Below are the code and all the weights of a small trained network. Each question names an input and a class and asks about switching units off, where a switched-off unit gives its printed mean instead of its output.

import numpy as np


def w(rows, s, z=0):
    codes = np.array(rows[::2]) - 128.0
    scale = np.full(codes.shape[1], s)
    scale[-1] = z or s
    return codes * scale


def f(y):
    return np.maximum(y, 0)


def log_softmax(a):
    a = a - a.max(-1, keepdims=True)
    return a - np.log(np.exp(a).sum(-1, keepdims=True))


def net(x, mask):
    res = np.array(x, float).reshape(1, 3) / 4 @ E
    y = f(res @ A[0][:, :-1].T + A[0][:, -1])
    res = res + np.where(mask, y, B[0][:, -1]) @ B[0][:, :-1]
    return log_softmax(res[-1] @ U[:, :-1].T + U[:, -1])


A, B = {}, {}
E = w([
[13,117,216,39,138,56,79,107,52,192,192],'x0',
[156,246,157,165,176,85,216,95,117,110,159],'x1',
[85,53,189,112,141,21,194,182,252,12,108],'x2',
],0.011)
A[0] = w([
[25,160,188,74,149,65,137,117,115,192,194,255],'n0',
[120,2,65,109,117,157,60,196,134,143,128,43],'n1',
[141,191,191,189,228,131,171,145,128,116,195,84],'n2',
[104,243,158,195,209,100,202,107,123,104,164,18],'n3',
[119,81,159,85,174,21,144,178,137,91,189,87],'n4',
[88,127,130,139,122,87,164,156,175,118,78,78],'n5',
[209,136,130,158,65,213,193,176,177,107,63,88],'n6',
[250,132,76,171,163,127,137,138,163,85,78,105],'n7',
[136,108,151,75,130,83,194,160,133,8,52,39],'n8',
[151,81,172,97,134,109,202,166,207,109,128,78],'n9',
[197,130,80,213,112,161,177,146,180,105,39,112],'n10',
[163,181,101,143,133,180,84,82,123,186,127,89],'n11',
],0.0074,0.00097)
B[0] = w([
[103,91,108,53,52,67,163,114,96,195,109,253],'n0',
[245,121,220,138,131,231,60,189,204,26,156,229],'n1',
[166,113,241,149,57,167,147,238,120,54,114,203],'n2',
[178,67,224,81,129,134,65,200,255,51,195,228],'n3',
[127,146,111,161,94,109,151,82,154,191,166,213],'n4',
[112,153,103,121,157,109,53,107,150,45,107,179],'n5',
[174,50,124,109,118,78,153,113,87,107,38,231],'n6',
[142,71,89,90,134,63,239,94,83,173,104,229],'n7',
[97,124,135,189,200,157,54,67,131,190,108,216],'n8',
[84,247,160,247,205,166,124,72,108,166,75,206],'n9',
[98,81,125,69,83,124,232,103,127,174,80,245],'n10',
[19,206,128,249,198,146,29,68,220,141,85,232],'n11',
],0.0066,0.012)
U = w([
[125,71,133,44,82,47,154,93,80,226,122,250],'0',
[105,237,132,234,189,108,76,45,151,183,158,2],'1',
[176,106,195,105,101,160,84,255,178,36,197,127],'2',
],0.0089,0.00085)

Each question gives the input, the list of numbers given to net, and the class t.
The units are the neurons (one row each of A and B). Each row of codes is followed by its name. A weight is (code - 128) times the scale printed after its matrix; where a second scale follows, it is the last column's (A, B and U).
mask holds one flag per neuron, in row order. A switched-off neuron (its flag False) gives its mean, the last column of its row in B, instead of its output. The means were averaged over made-up inputs and are rounded, as every weight is.
A unit's drop is (log p(t) with every unit on - log p(t) with that unit switched off) / (log p(t) with every unit on - log p(t) with every unit switched off).
unit that matters most: the unit with the biggest drop
top k neurons: the k neurons with the biggest drops, biggest first
drop of u: that unit's drop, to one decimal
input [3,-4,-4], class 1: unit that matters most	n3
input [-5,5,-4], class 0: top 2 neurons	n7, n1
input [-4,3,2], class 0: top 3 neurons	n1, n7, n10
input [6,8,5], class 2: top 4 neurons	n3, n2, n7, n10
input [4,-5,0], class 2: top 3 neurons	n1, n7, n10
input [-8,-2,8], class 0: top 2 neurons	n10, n7
input [-7,6,2], class 0: top 2 neurons	n7, n10
input [4,8,4], class 2: top 2 neurons	n3, n2
input [4,-8,8], class 1: top 3 neurons	n9, n8, n4
input [-4,2,7], class 1: top 2 neurons	n9, n8
input [-4,-6,6], class 1: top 4 neurons	n9, n8, n3, n2
input [4,4,-3], class 0: top 3 neurons	n1, n0, n9
input [3,6,1], class 2: drop of n2	0.0
input [-1,-6,-3], class 2: unit that matters most	n1
input [-4,0,4], class 0: drop of n7	0.3
input [-6,-4,6], class 0: drop of n10	0.7
